Below is a small trained network, with its code and all its weights. Each question gives an input and a class and asks what happens when units are switched off, that is, made to give their printed mean instead of their output.

import numpy as np


def w(rows, s, z=0):
    codes = np.array(rows[::2]) - 128.0
    scale = np.full(codes.shape[1], s)
    scale[-1] = z or s
    return codes * scale


def f(y):
    return np.maximum(y, 0)


def log_softmax(a):
    a = a - a.max(-1, keepdims=True)
    return a - np.log(np.exp(a).sum(-1, keepdims=True))


def net(x, mask):
    res = np.array(x, float).reshape(1, 4) / 4 @ E
    y = f(res @ A[0][:, :-1].T + A[0][:, -1])
    res = res + np.where(mask, y, B[0][:, -1]) @ B[0][:, :-1]
    return log_softmax(res[-1] @ U[:, :-1].T + U[:, -1])


A, B = {}, {}
E = w([
[145,108,97,119,248,104,88,128],'x0',
[44,157,88,121,129,105,77,149],'x1',
[75,53,165,165,99,95,147,136],'x2',
[65,174,177,125,143,110,154,124],'x3',
],0.015)
A[0] = w([
[161,225,71,114,124,141,95,137,95],'N1',
[50,180,143,143,123,137,143,140,133],'N2',
[96,146,95,125,250,122,105,130,154],'N3',
[78,165,137,122,203,119,108,130,80],'N4',
[193,43,163,131,103,130,142,128,93],'N5',
[78,151,154,113,143,99,139,116,241],'N6',
[109,51,175,130,150,119,140,159,139],'N7',
[145,114,87,123,142,130,91,135,253],'N8',
[178,165,92,139,158,129,131,138,171],'N9',
[5,144,197,126,77,116,151,129,155],'N10',
[120,116,123,135,50,149,124,140,126],'N11',
[146,119,122,130,164,131,125,135,102],'N12',
[151,159,195,124,116,127,177,119,159],'N13',
[114,150,149,140,164,134,164,152,188],'N14',
[185,126,92,128,145,131,118,115,120],'N15',
[85,116,70,123,92,112,114,121,120],'N16',
[106,124,156,140,106,120,140,111,114],'N17',
[166,186,123,127,114,146,125,102,132],'N18',
[38,157,104,117,177,128,100,138,181],'N19',
[203,90,148,138,136,145,127,126,228],'N20',
[169,74,72,133,84,110,110,127,156],'N21',
[103,152,166,136,186,117,127,107,157],'N22',
[74,172,115,131,196,125,110,136,156],'N23',
[155,139,110,131,93,147,81,112,137],'N24',
[151,182,135,122,140,130,148,126,175],'N25',
],0.014,0.0034)
B[0] = w([
[94,108,148,169,160,127,216,69,197],'N1',
[182,92,135,97,86,127,80,190,195],'N2',
[157,117,33,100,193,69,85,56,224],'N3',
[171,98,109,112,146,137,222,108,185],'N4',
[87,143,169,181,133,119,188,32,195],'N5',
[160,141,166,155,94,171,147,129,183],'N6',
[144,157,141,151,134,143,161,33,180],'N7',
[169,203,73,136,106,112,100,130,180],'N8',
[128,122,120,92,204,105,100,143,180],'N9',
[39,157,93,141,65,126,8,178,249],'N10',
[124,156,52,174,87,123,111,118,189],'N11',
[140,109,84,101,102,146,100,121,157],'N12',
[132,95,195,166,99,171,87,134,184],'N13',
[192,129,134,129,95,147,132,136,158],'N14',
[112,95,106,108,111,98,90,177,177],'N15',
[185,142,56,124,113,126,73,134,172],'N16',
[74,141,135,120,113,147,108,98,163],'N17',
[145,155,174,109,109,119,124,165,171],'N18',
[147,139,122,179,151,143,126,44,207],'N19',
[217,123,143,110,176,143,96,133,195],'N20',
[205,110,132,144,99,168,205,146,183],'N21',
[224,131,144,130,160,140,140,146,171],'N22',
[136,107,144,115,197,94,183,64,193],'N23',
[162,120,77,107,117,120,183,159,160],'N24',
[111,150,199,119,140,136,127,116,166],'N25',
],0.017,0.019)
U = w([
[240,76,233,144,165,213,232,124,156],'0',
[80,147,87,93,192,89,155,95,33],'1',
[142,141,2,125,87,136,156,222,117],'2',
[174,122,65,179,162,139,136,50,210],'3',
[115,40,105,138,150,118,127,220,37],'4',
[115,137,156,177,70,207,45,172,191],'5',
[82,76,104,47,147,151,118,130,3],'6',
[206,109,78,47,196,110,6,158,97],'7',
],0.0079,0.0023)

Each question gives the input, the list of numbers given to net, and the class t.
The units are the neurons (one row each of A and B). Each row of codes is followed by its name. A weight is (code - 128) times the scale printed after its matrix; where a second scale follows, it is the last column's (A, B and U).
mask holds one flag per neuron, in row order. A switched-off neuron (its flag False) gives its mean, the last column of its row in B, instead of its output. The means were averaged over made-up inputs and are rounded, as every weight is.
A unit's drop is (log p(t) with every unit on - log p(t) with that unit switched off) / (log p(t) with every unit on - log p(t) with every unit switched off).
most important unit: the unit with the biggest drop
top k neurons: the k neurons with the biggest drops, biggest first
drop of u: that unit's drop, to one decimal
input [1,-2,-6,0], class 7: most important unit => N5
input [7,-2,-2,3], class 7: top 4 neurons => (N5; N3; N9; N7)
input [8,-7,0,4], class 7: top 2 neurons => (N3; N1)
input [7,-8,0,-6], class 7: top 3 neurons => (N20; N15; N9)
input [2,5,2,7], class 7: top 3 neurons => (N2; N10; N5)
input [5,-2,-5,2], class 7: top 3 neurons => (N5; N9; N3)
input [0,8,1,3], class 7: top 2 neurons => (N2; N10)
input [8,-3,3,-3], class 7: top 3 neurons => (N1; N20; N19)
input [-7,-3,3,-7], class 0: top 2 neurons => (N21; N3)
input [5,-6,-1,-5], class 7: top 2 neurons => (N20; N15)
input [-4,8,2,-3], class 2: top 2 neurons => (N13; N16)
input [-3,-8,-6,6], class 0: drop of N10 => 0.1
input [-6,7,-8,-7], class 2: drop of N5 => 0.1
input [-5,-3,-7,-6], class 0: drop of N17 => 0.0
input [6,6,-3,-8], class 3: most important unit => N1
